Below are the code and all the weights of a small trained network. Each question names an input and a class and asks about switching units off, where a switched-off unit gives its printed mean instead of its output.

import numpy as np


def w(rows, s, z=0):
    codes = np.array(rows[::2]) - 128.0
    scale = np.full(codes.shape[1], s)
    scale[-1] = z or s
    return codes * scale


def norm(h):
    return h / np.sqrt((h * h).mean(-1, keepdims=True) + 1e-5)


def f(y):
    return y / 2 * (1 + np.tanh(0.7978845608 * (y + 0.044715 * y**3)))


def log_softmax(a):
    a = a - a.max(-1, keepdims=True)
    return a - np.log(np.exp(a).sum(-1, keepdims=True))


def net(x, mask):
    res = np.array(x, float).reshape(1, 2) / 4 @ E
    u = 0
    for l in range(4):
        y = f(norm(res) @ A[l][:, :-1].T + A[l][:, -1])
        res = res + np.where(mask[u : u + 7], y, B[l][:, -1]) @ B[l][:, :-1]
        u += 7
    return log_softmax(norm(res)[-1] @ U[:, :-1].T + U[:, -1])


A, B = {}, {}
E = w([
[50,148,159,4,159,78],'x0',
[2,82,196,184,165,154],'x1',
],0.0084)
A[0] = w([
[87,189,174,177,114,77,155],'L0N0',
[128,116,117,202,103,199,246],'L0N1',
[133,65,116,96,86,158,214],'L0N2',
[81,170,107,34,133,131,104],'L0N3',
[192,92,98,1,169,118,183],'L0N4',
[73,97,133,104,145,165,162],'L0N5',
[201,146,77,167,137,76,127],'L0N6',
],0.0073,0.0014)
B[0] = w([
[179,86,71,159,153,103,154],'L0N0',
[85,150,134,91,168,98,250],'L0N1',
[105,143,125,126,159,134,144],'L0N2',
[126,254,211,124,73,156,232],'L0N3',
[105,72,165,108,145,17,253],'L0N4',
[94,55,145,111,147,118,183],'L0N5',
[48,84,131,118,135,144,217],'L0N6',
],0.008,0.0043)
A[1] = w([
[143,181,115,249,85,136,77],'L1N0',
[159,152,109,69,81,142,255],'L1N1',
[83,107,110,133,147,165,108],'L1N2',
[186,181,136,170,188,227,147],'L1N3',
[132,137,74,202,97,157,185],'L1N4',
[199,103,134,52,107,99,195],'L1N5',
[92,94,73,114,175,70,134],'L1N6',
],0.012,0.0019)
B[1] = w([
[56,201,189,1,163,55,245],'L1N0',
[12,7,115,233,167,152,197],'L1N1',
[190,135,19,74,78,178,210],'L1N2',
[37,131,150,102,164,105,207],'L1N3',
[71,185,169,71,114,65,252],'L1N4',
[125,52,178,84,140,253,248],'L1N5',
[200,159,148,115,91,88,227],'L1N6',
],0.008,0.0048)
A[2] = w([
[96,49,189,133,117,101,186],'L2N0',
[159,49,254,111,158,121,5],'L2N1',
[197,142,178,54,42,47,208],'L2N2',
[63,122,207,224,100,166,136],'L2N3',
[64,154,44,85,221,224,36],'L2N4',
[78,43,89,181,168,194,215],'L2N5',
[96,115,105,85,125,143,203],'L2N6',
],0.0076,0.0018)
B[2] = w([
[196,73,73,127,169,3,253],'L2N0',
[99,207,36,176,90,205,229],'L2N1',
[130,225,72,248,126,125,246],'L2N2',
[215,126,69,57,92,165,172],'L2N3',
[188,79,82,137,92,93,155],'L2N4',
[183,21,34,1,86,175,181],'L2N5',
[209,96,189,179,157,108,198],'L2N6',
],0.0069,0.0055)
A[3] = w([
[137,86,101,158,186,175,36],'L3N0',
[127,81,58,91,186,169,151],'L3N1',
[160,155,100,186,59,146,19],'L3N2',
[169,186,8,205,112,134,80],'L3N3',
[154,51,42,139,71,162,156],'L3N4',
[135,112,213,153,157,255,3],'L3N5',
[163,28,64,110,180,136,133],'L3N6',
],0.01,0.0058)
B[3] = w([
[31,114,222,75,105,99,124],'L3N0',
[194,91,106,190,26,131,207],'L3N1',
[87,200,76,184,101,145,147],'L3N2',
[222,192,90,177,54,159,214],'L3N3',
[50,154,176,79,178,41,255],'L3N4',
[38,124,199,67,188,132,118],'L3N5',
[166,2,75,46,92,213,252],'L3N6',
],0.0098,0.0055)
U = w([
[67,184,168,72,185,29,237],'0',
[201,31,69,70,71,140,254],'1',
[245,199,56,187,54,151,202],'2',
[149,125,196,190,146,249,2],'3',
[168,116,165,197,217,212,2],'4',
[127,90,167,245,193,194,2],'5',
],0.012,0.0066)

Each question gives the input, the list of numbers given to net, and the class t.
The units are the neurons (one row each of A and B). Each row of codes is followed by its name. A weight is (code - 128) times the scale printed after its matrix; where a second scale follows, it is the last column's (A, B and U).
mask holds one flag per neuron, layer by layer. A switched-off neuron (its flag False) gives its mean, the last column of its row in B, instead of its output. The means were averaged over made-up inputs and are rounded, as every weight is.
A unit's drop is (log p(t) with every unit on - log p(t) with that unit switched off) / (log p(t) with every unit on - log p(t) with every unit switched off).
most important unit: the unit with the biggest drop
top k neurons: the k neurons with the biggest drops, biggest first
k most important neurons of layer l: the k neurons of layer l with the biggest drops, biggest first
drop of u: that unit's drop, to one decimal
input [-3,2], class 2: 2 most important neurons of layer 0 : [L0N3 L0N1]
input [1,1], class 2: top 4 neurons : [L0N5 L1N1 L1N5 L1N3]
input [3,-2], class 2: top 2 neurons : [L1N3 L1N0]
input [3,0], class 2: 2 most important neurons of layer 2 : [L2N1 L2N3]
input [-4,2], class 0: most important unit : L0N4
input [-3,-2], class 2: top 3 neurons : [L0N6 L0N3 L0N1]
input [2,-3], class 2: top 2 neurons : [L1N0 L0N4]
input [7,8], class 1: 4 most important neurons of layer 0 : [L0N4 L0N1 L0N5 L0N0]
input [3,4], class 1: top 4 neurons : [L1N0 L1N4 L0N1 L0N4]
input [-7,-6], class 0: top 2 neurons : [L1N0 L1N4]
input [2,0], class 2: top 2 neurons : [L1N0 L2N1]
input [-3,0], class 2: top 2 neurons : [L0N3 L0N1]
input [-2,-1], class 2: top 2 neurons : [L0N6 L0N3]
input [1,3], class 2: most important neuron of layer 3 : [L3N3]
input [6,7], class 1: 2 most important neurons of layer 0 : [L0N4 L0N1]
input [1,5], class 1: drop of L3N6 : 0.0
input [-5,5], class 0: drop of L1N5 : 1.7
